Below is a small trained network, with its code and all its weights. Each question gives an input and a class and asks what happens when units are switched off, that is, made to give their printed mean instead of their output.

import numpy as np


def w(rows, s, z=0):
    codes = np.array(rows[::2]) - 128.0
    scale = np.full(codes.shape[1], s)
    scale[-1] = z or s
    return codes * scale


def f(y):
    return y / 2 * (1 + np.tanh(0.7978845608 * (y + 0.044715 * y**3)))


def log_softmax(a):
    a = a - a.max(-1, keepdims=True)
    return a - np.log(np.exp(a).sum(-1, keepdims=True))


def net(x, mask):
    res = np.array(x, float).reshape(1, 6) / 4 @ E
    y = f(res @ A[0][:, :-1].T + A[0][:, -1])
    res = res + np.where(mask, y, B[0][:, -1]) @ B[0][:, :-1]
    return log_softmax(res[-1] @ U[:, :-1].T + U[:, -1])


A, B = {}, {}
E = w([
[116,175,107,190,110,199],'x0',
[80,196,51,124,125,95],'x1',
[188,118,85,118,170,62],'x2',
[174,128,49,154,91,187],'x3',
[7,34,63,201,192,127],'x4',
[172,170,95,81,227,224],'x5',
],0.011)
A[0] = w([
[153,115,159,105,130,159,193],'N1',
[111,167,88,117,168,162,188],'N2',
[81,84,104,145,93,126,121],'N3',
[102,151,129,106,130,152,120],'N4',
[152,109,155,93,131,73,196],'N5',
[201,102,126,132,129,108,221],'N6',
[119,106,138,168,161,105,162],'N7',
[124,164,177,189,131,161,96],'N8',
[148,88,119,146,109,164,214],'N9',
[72,131,142,155,129,148,128],'N10',
[129,145,98,111,171,93,194],'N11',
[123,124,193,97,161,116,101],'N12',
[110,117,140,84,99,134,110],'N13',
[163,100,99,117,141,122,166],'N14',
[127,130,98,179,98,130,156],'N15',
[113,167,180,109,160,88,212],'N16',
[128,144,118,122,94,119,112],'N17',
[182,179,155,123,137,157,181],'N18',
[85,6,135,139,101,101,253],'N19',
[86,141,108,119,160,112,92],'N20',
[112,152,162,172,93,170,77],'N21',
[117,120,120,128,69,97,33],'N22',
[170,82,140,121,85,132,9],'N23',
[138,116,126,114,199,212,180],'N24',
[173,91,136,153,132,140,164],'N25',
],0.018,0.0042)
B[0] = w([
[102,141,161,114,165,134,178],'N1',
[95,121,111,158,142,114,187],'N2',
[106,131,131,145,157,113,192],'N3',
[117,145,112,149,123,130,147],'N4',
[129,111,122,68,123,62,198],'N5',
[121,77,122,118,100,118,194],'N6',
[81,141,123,119,109,98,168],'N7',
[199,94,159,138,103,129,165],'N8',
[90,170,149,130,117,165,168],'N9',
[132,139,133,140,135,102,175],'N10',
[150,106,59,116,125,128,170],'N11',
[148,153,152,72,141,103,181],'N12',
[150,147,123,112,157,131,147],'N13',
[125,82,102,104,129,110,159],'N14',
[147,166,131,137,141,120,174],'N15',
[157,134,128,119,129,57,188],'N16',
[160,112,109,138,111,160,150],'N17',
[115,93,182,138,139,122,217],'N18',
[88,90,249,152,140,94,252],'N19',
[130,152,68,162,117,66,160],'N20',
[160,131,155,114,106,141,172],'N21',
[117,86,151,185,136,148,169],'N22',
[105,111,120,127,128,145,163],'N23',
[87,123,155,167,157,159,212],'N24',
[76,94,81,142,119,167,163],'N25',
],0.013,0.019)
U = w([
[148,91,144,162,84,168,5],'0',
[159,190,209,145,197,137,128],'1',
[141,189,131,105,100,234,57],'2',
[16,87,182,195,142,147,196],'3',
[128,86,156,72,130,82,205],'4',
[233,116,125,151,96,132,125],'5',
[108,245,46,181,162,111,102],'6',
[104,59,86,130,178,176,13],'7',
],0.011,0.0032)

Each question gives the input, the list of numbers given to net, and the class t.
The units are the neurons (one row each of A and B). Each row of codes is followed by its name. A weight is (code - 128) times the scale printed after its matrix; where a second scale follows, it is the last column's (A, B and U).
mask holds one flag per neuron, in row order. A switched-off neuron (its flag False) gives its mean, the last column of its row in B, instead of its output. The means were averaged over made-up inputs and are rounded, as every weight is.
A unit's drop is (log p(t) with every unit on - log p(t) with that unit switched off) / (log p(t) with every unit on - log p(t) with every unit switched off).
The circuit of an input: a set's keep is (log p(t) with only the set's units on - log p(t) with every unit switched off) / (log p(t) with every unit on - log p(t) with every unit switched off). Starting from the 12 units with the biggest drops (on a tie, the unit counted first), units are removed one at a time, each time the one whose removal leaves the highest keep (on an exact tie, the one counted first), for as long as the keep stays at least 0.8.
units of the circuit, in order: the units of the circuit, biggest drop first
top k neurons: the k neurons with the biggest drops, biggest first
drop when u is switched off: that unit's drop, to one decimal
input [-2,-7,-3,-7,-3,4], class 4: units of the circuit, in order -> N5
input [-3,8,-4,8,-3,-6], class 0: units of the circuit, in order -> N19, N17
input [1,3,-5,3,2,3], class 6: units of the circuit, in order -> N19, N18
input [-7,-2,-3,-3,2,8], class 1: units of the circuit, in order -> N12, N6
input [-3,-7,1,-1,-1,-3], class 4: top 2 neurons -> N5, N24
input [7,0,-3,-2,-6,-2], class 5: units of the circuit, in order -> N19, N8
input [5,2,-1,5,-2,-2], class 5: units of the circuit, in order -> N19, N24
input [-7,-8,7,-3,5,4], class 4: top 2 neurons -> N5, N12
input [0,7,-3,8,-8,-2], class 2: top 2 neurons -> N19, N16
input [-8,-4,3,7,-3,-6], class 3: top 3 neurons -> N22, N19, N25
input [-1,-6,-1,-5,-4,5], class 4: top 3 neurons -> N5, N6, N16
input [-4,4,-1,2,1,7], class 7: top 2 neurons -> N19, N11
input [4,8,7,7,-1,7], class 6: top 2 neurons -> N19, N2
input [6,8,-3,-5,-1,4], class 6: units of the circuit, in order -> N19
input [-2,6,-3,2,-7,6], class 3: top 2 neurons -> N18, N2
input [7,-7,-4,7,-7,3], class 3: top 2 neurons -> N18, N24
input [-5,3,1,-8,1,-8], class 4: top 2 neurons -> N5, N16
input [-3,5,-2,-8,-3,-6], class 4: drop when N14 is switched off -> 0.0
input [4,-1,-3,-4,-6,-2], class 1: drop when N3 is switched off -> -0.1
input [-6,8,8,-1,8,6], class 6: units of the circuit, in order -> N20
